Each row is followed by its class.
[ 10  -6  54   7   3   9   1  19  14  -6  20 -25  20  -7   4 -13  -7  -8
   2  60 -67  12  -7  38  -1 -20  14  19  36   8 -15 -28 -16  15 -55 -24
  25] | B
[ 22   1  45   5  18 -25  33  12   1  28   8 -32 -10  15 -21  -2  -6  -4
  12  -8  -8   8  22   1   5   3  12  14  11 -26 -15 -24 -31   1 -19 -38
  -7] | F
[-48   7 -15  14 -66   0 -14 -31  25 -17 -20  14  41  24 -25 -41  -1  43
 -57 -24 -39 -49  11  18 -21  15 -42  31  28  19  13 -41 -19 -33 -19 -20
  27] | B
[ 22   1   9  20 -14  15  12  56 -11 -35  24 -20   1 -34  19   1   6 -26
  44  86 -66  13  30  -5  33  18  51 -62  41 -33   3 -24   1  12   8   0
   4] | K
[-34  -1   3   1 -23  -1 -22  36 -22   3  -1  22  31  -4  14 -13  -2   9
  -2  -4 -16 -27 -11 -36  15  -8  31 -25   6  -9  -3 -12 -37  19 -27 -17
 -15] | Z
[ -1   2   8  -8   9  13  20  18  -8  34   0   8 -26  11  -1  11   7 -15
  19   8  11  21 -16  19  19  -4   2 -24 -43 -15  -7  16  -7  23 -26  16
  11] | X
[ -35  -12  -17   32 -114   19    4  -29   34  -65   -5   45   60  -37
   52  -46    3   -3  -12   79 -112  -18    3   10  -24    5   29   10
   44  -15   28  -69   -4  -28  -22   15   66] | J
[ 35 -17  -2 -18   2   9   0  26 -14  28  -1  20  -8 -18 -12  21  -5   6
  16 -16  16  -7  21 -13  -4   0  27 -18   7  33  16  -3 -33  15 -12 -12
 -20] | E
[  -9    1  -26   29  -78   26   40    0   48  -50    8   15   24  -18
   35  -19   -2  -30   15  103 -108   -4   37  -21   10   33   53  -25
   44  -28   23  -35   -9    0  -13   31   20] | F
[ -6  12  13 -11  97  -3 -47  45 -23  65   0 -40 -22  17 -68  14  -5  46
   4 -48  35 -32  43  -6  28  -1 -25 -34  13 -12 -23  61 -46  33   1 -45
 -34] | B
[ -19   -5   -4   36  -75   12   29  -23    6  -62   21   32   42  -22
   22  -17   19  -19   14   71 -107  -21   -1   -7  -11   23   44  -42
   42  -10   10  -39    3  -17   -3   14   56] | Q
[-31   8  18   4  64  -3 -30   4 -12  37   1 -10  -4  29 -54  -8 -11  38
 -28 -50  28 -49   7   1   8 -21 -25   1 -14   1 -13  17  -6   0 -21 -25
  35] | X
[ -2 -12 -32   0 -74  22   9 -22   5  -6   3  58  21  -2  -3   6   3  18
 -17   6 -23 -36  16   3  -1   9  20  -7   9  29  42 -53 -26 -21  -2  13
   2] | X
[ -4   2   2  12 -37  -8  -3   3  -9 -33   0   0  37   5 -13 -16  -5   2
 -23 -16 -22  -8  11  12  -9  11  -7  12  17   4  12 -59  10 -24  14 -18
  15] | K
[-57  -6  33  18 -22 -24  33 -35  -3 -54  36  29  39   8  29 -18  -9 -21
  -3  55 -39  21 -41  28 -13 -20  -2  14  14  32  27 -67  92 -20 -19   4
  90] | Q
[ -5 -12 -67   1 -88  31  -6 -22   2 -10 -17  46  13 -39  11   8  12  36
   6  -3 -24 -29  54 -31   6  37  16 -43  31   1  45 -34 -28 -22  44  22
 -30] | J
[ 38  -1 -17 -22  49  16 -28  39 -42  26  -5  -8 -30 -30 -27  49   3  20
  40 -28  45 -16  59 -30  31  16  18 -62  21  -9   3  17 -38  17   6  -6
 -52] | L
[ 15  -1  63 -10  90 -34 -17  37 -23  58  18 -15  -8  17 -40  18  -9  10
 -15 -50  47   3   1  38  15 -42  -3  18 -13  19 -24 -12 -18  21 -48 -47
   1] | X
[ 25 -21  -5 -14 -11  21  -9  27 -28  33 -10  13 -16  -8 -15   1   1  28
   1 -23   3 -20  18   0 -10   1   9 -26  -5  39  22  12 -48   8 -13  -1
 -41] | B
[-39   2 -18   0  28   4   5  12 -19 -33  11 -28   0  -4 -22 -13 -24  -3
   2   9 -18  12  25 -42  22   6  -5 -32  11   4  39  -7  90  -5  55   7
  -1] | K
[-36  10 -40 -30  62  -8 -54  28   1  42  -9  -5 -22   7 -62  30 -10  63
  -5 -83  85 -35  50 -59  46  21 -31 -18  11 -22 -22  66 -45  28  37 -34
 -49] | E
[ -2 -15  -1  15 -86   9  11 -35  -5 -27  20  54  25 -14  15  -4  24  10
  -7  13 -22 -31  -4  37 -17  10   9  -9  15  25  12 -58 -32 -30 -19  12
  36] | Q
[-22   1  15  -1  81  -3  21  26 -21  26  16 -42 -34  10 -27   8 -28   3
  26  -3  28   4  27 -47  29   5  -1 -30   3  -6  -1  30  56  19  23  -1
  -7] | F
[ 21 -17   0 -17 -40  17  -7   5 -17  -6  -7  35  13 -23  14   9  -2 -10
  -5 -13  20   7  -1  28 -13   0   8   3   3  16  15 -41 -35 -10 -42  11
  -7] | L
[ 35 -25  30 -16 -20   0  -4  28 -31  27  -3  23   5  -1   0  14  -5  14
  -5 -14   8  -2 -18  29 -27 -15  17  11  -7  53  18 -20 -48   4 -41 -20
 -16] | B
[ 27  -3  16   9  28   0  16  25 -16  -7  -1   1  10 -14 -16 -16  -2 -23
  24  13 -42  -4  41   1   1  18  34 -56  49 -18  14 -38   0   1  -6 -18
   3] | L
[-35  -2  44  12  40  -4  41 -33  -2 -36  39 -25  -7   7   5 -10  -4 -28
  31  44 -36  36 -20  10  -4 -17  -3  -7  15   0  -1 -16  96  -2  -2  11
  76] | Q
[-40  -7  -5   6 -18   1  -6  30   6  -2  11   5  20   0   9 -14 -28  10
 -14  30 -26  -9   5 -41  21  -2  18   2   0 -18   8   9 -27  13 -13  -1
 -13] | F
[  5  -4  -1   8 -27  -5   7  11  -8 -34  -8  18  37 -15  11 -20  -6 -17
   4  18 -46   0  22  -1  -5  17  28 -20  43 -14  18 -62   0 -10 -18 -16
  17] | L
[-42 -13   0 -15  17 -11 -50  51 -30  19   5 -20   5   3 -10   6 -22  53
 -20 -24  16  -6 -10 -41  27 -26 -11   2  -6   0  -1  50 -42  14  -9 -47
 -42] | B
[  3   5   0  18 -17  38  37 -14  21  -3 -14 -11 -18 -20  16 -19  17 -19
  44  44 -57  24  24  10   5  25   0 -43  10 -39  -9 -15  32  11  16  32
  30] | J
[ 28 -15  69  -4  17 -23  -8  13 -31  38  19  19   7  11  -9  19  -2  11
 -22 -36  50  -8 -35  70 -13 -52  -6  59 -31  55 -18 -46 -31  -3 -72 -36
  21] | X
[ -3   5  34  11  -2  -5 -10  -4  11  16  -7 -11  16  22 -25 -32   4  19
 -22  -9 -14 -29   7  61 -19   2 -25  22  23   6 -13 -34 -25  -5 -48 -32
  41] | B
[-40  -6 -20 -25 -16  -7 -13  26 -43  42 -30  15  -8  23  19  -1  -4  -1
  -7 -61  52  21 -50 -42   3 -13 -10 -10 -71 -27  -1  57 -30  33  -1  -3
 -60] | Z
[-34  15 -28  30  -4   0 -20 -26  16 -16  -2  -3   7  15 -24  -4  17  36
   5  11 -19 -57  51  -8  27  50  -4 -75  51 -39 -10 -14  -8  -8  24  -3
  32] | Q
[-34   9  23  17  19  -3 -38 -26   1  29  -6 -10  10   8 -29 -31  -2  45
 -27 -40  27 -43  10  48  -4  -1 -52  19   2  -7 -27 -18  -5 -17 -10 -20
  47] | J
[-27  -1 -25   9 -62  25  42 -15  18 -26  -6  13   8   5  31 -19   3 -23
   6  48 -63  19 -11  -6   6  12   9 -15 -16 -14  13 -27  31  -7 -13  35
  37] | X
[ -9   6  90  18  18  -7  64   4  10 -10  32  -8  24  11  -9 -26 -14 -42
  -3  38 -40  18 -28  31 -31 -24  11  53  11  29  -3 -76  76  -3 -56  -8
 101] | F
[-20   8  15  12  53   6 -51  13 -10  39  -8 -15   3  -1 -43  -8  -3  59
  -1 -41  21 -50  45  -3  20   5 -17 -31  31 -26 -24  -1 -25   7   8 -34
  17] | J
[ -9   2  42   7  55  -7  37  10   1  -8  11  -8   6  -1 -25 -15 -18 -24
  13  13 -28   9  -3 -13 -16 -19   7   6  19  35  11 -20  93  14  -6 -24
  61] | E
[ 21  -1   9  11  17   8  10  52  -3  26   6 -16 -20  -9 -14  14  -1   2
  23  21 -26 -14  36 -42  24  15  46 -48  10 -32 -11  35 -58  24  -7  -9
 -34] | F
[-18  -2  11  -8 -22   5  30   1   4  17   3 -22  -6  11  12  -1 -14 -20
   6  15   8  36 -16  -1  11   5  -4  20 -28 -27  -6   1   0   9 -24   9
   6] | F
[-15  -5   6 -12 -11  -2  19  27   1  28  -1 -17 -21   7   5  -1 -12  -2
  -5  -2  24  28 -14 -29  20   7   0  10 -39 -30 -11  20  -8  22  -2  -1
 -29] | F
[ 12  15  34  27   1   7  28 -12  22  21   7 -17   4  15 -22 -18   3 -10
  13  30 -23 -33  43  46   2  30   1  -7  38 -24 -21 -45 -23  -4 -37  -3
  42] | F
[ -57    3  -15   26 -101   24   -9  -67   48  -39  -19   52   65    1
   11  -55    1   29  -48   13  -59  -48    2   38  -38   15  -33   44
   36   -4   14  -82   -3  -40  -12   14   78] | J
[-37  -3 -27 -20  -9 -39 -46  15 -10  13 -11  19  28  10  -1  -8  -9  31
 -35 -67  44 -25  19 -26  21   5   3   5   9   0   7 -29 -35  11  -6 -30
 -60] | Z
[  2  14  26  14  10   1  -7   4  -2 -12 -15 -10  22  -2 -26 -19   4  -5
  10   5 -25 -29  30  24   2  23   3 -24  43 -28 -17 -48 -11  -9 -44 -19
  50] | L
[  1   8  51  -2  65  -9  -5  15   3  50  22 -36 -18  18 -41   0 -11  15
   5 -15  37 -21  21  25  15   5 -13  24   9 -26 -44   9 -40  17 -29 -21
   7] | F
[-25  11 -20   7  43  16 -51  -8 -11  42 -20 -12  -7  -3 -39  -1  -2  55
   1 -42  34 -58  50  -2  15  28 -27 -47  21 -25 -14  16 -15   1  24  -4
  14] | J
[-34   1  74  20  28   6  40 -12  -6  -7  10 -21  15   4   0 -40 -15 -19
  13  30 -54  32 -38  19 -24 -35  -7  11  -3  12   8 -49 102 -11 -20  -7
 107] | J
[-87  -1 -21  -6 -21  -7 -14 -26  -7 -57  -1  13  49   1  -5 -35 -31  13
 -52 -32   5  -1 -16 -30  -9 -17 -36  41   2  26  41 -47  92 -35  -1  -7
  51] | L
[ 13  14  41  -3 109 -11 -31  25 -22  68  18 -35 -26  17 -48  25  -3  23
  24 -18  51 -28  42  47  31 -15  -3 -24  14 -14 -29   8 -27  24 -50 -27
  27] | X
[-56 -11   3 -13 -39 -16 -19 -11 -15  20 -20  22  23  35   3 -14 -20  28
 -67 -61  53   5 -66  12   1 -35 -46  60 -76  16   0 -11  -3  -6 -36 -19
  12] | X
[ 26 -18  27   4 -53  21  41   0   3   2   8  17   9 -10  17  -8  -5 -26
   4  28 -26   6  -5  15 -24   0  33  23   1   6  10 -44 -28  -3 -43  11
  20] | F
[ -8  -2   9   6 -64   3  23  13 -12 -22  -5  -3  10  -1  22 -24   3 -20
 -13  10 -18  33 -31  19  -8   2 -21  21 -29 -17  -2 -32  10 -10   0   4
   5] | K
[-52  -6  84   2  33 -43   6 -16 -29  -7  41  -8  23  18  -5 -12 -11   1
 -28 -25  35  29 -70  42 -19 -56 -31  64 -24  37 -13 -43  79 -10 -40 -38
  83] | Q
[-59  -1  14   2  -7 -14   6  -5 -24 -45  20 -10  36  11   8 -27 -32  -9
 -25   6  -4  29 -30   4 -17 -31 -26  50  -9  28  40 -48 108 -22  10  -5
  54] | K
[-65 -14  13 -21  30 -17 -20  14 -28   3   8  -2  21  21 -25 -15 -35  36
 -50 -59  32   4 -38 -26 -13 -43 -39  47 -24  54  27   9  53  -7  -3 -34
  13] | B
[-28  -1 -19  -7 -55  -7   5  -9  -3  -5 -21  19  16  16  29 -20   5 -10
 -15 -32   7   2 -28  -8  -6  11  -8   8 -31  -7  -5 -23  -5   1 -10   7
 -14] | Z
[  2  10   8  10  56  25   9   2  13  27   4 -47 -27  15 -39  -1 -13   4
  40  26 -13 -24  64 -16  33  33  19 -53  34 -43  -9  17 -10  18  -1   6
  11] | F
[ -2  13  19  15  22  16   7 -19  21   7   5   5   4  21 -26  -6   5   1
   6  17 -26 -35  21  41   1   5  -4  -4  22 -10 -17 -29 -10  -1 -37   5
  64] | X
[-50  18  24  18 -56 -18 -15 -31  12  -1  -3  24  56  36  -3 -39   7  16
 -39 -32  -1 -52 -17  49 -22   1 -25  40  23   0 -15 -81 -31 -28 -59 -26
  59] | Z
[-16   6 -24   8 -28  29  47 -23  14  -4  -6  10 -14  16   3 -15   5 -16
  30  46 -56   7  15   2  20  16   0 -41 -19 -17  23 -14  24   0   3  35
  26] | X
[  26   10  -25   15  -30   17   44    8   20  -39    9    9   -5  -29
   23    0   26  -46   86   95 -112  -10   71  -29   32   54   92 -101
   76  -38   20  -34  -11   21   11   29  -21] | Z
[ 27  -6  -8  21 -49  23  41 -21   8 -40  21  29   2 -25  10   9  33 -15
  48  60 -75 -15  38   2   7  39  45 -70  46  -1  10 -48  -7  -4  15  25
  21] | Q
[-47  12 -17  15   2  22 -35 -11  28   3  -9  -6  18  -9 -23 -28  -1  41
 -14   4 -27 -42  42  -8  20  22 -14 -32  34 -35  -2 -16   2  -3  16  -1
  39] | J
[-39   0   3 -17 -22 -35 -27  10 -10   6   7  24  51  12   7 -19  -8  16
 -44 -59  21 -15 -17 -10  -4 -13  -3  43   3   7  -1 -55 -22   0 -19 -36
 -14] | Z
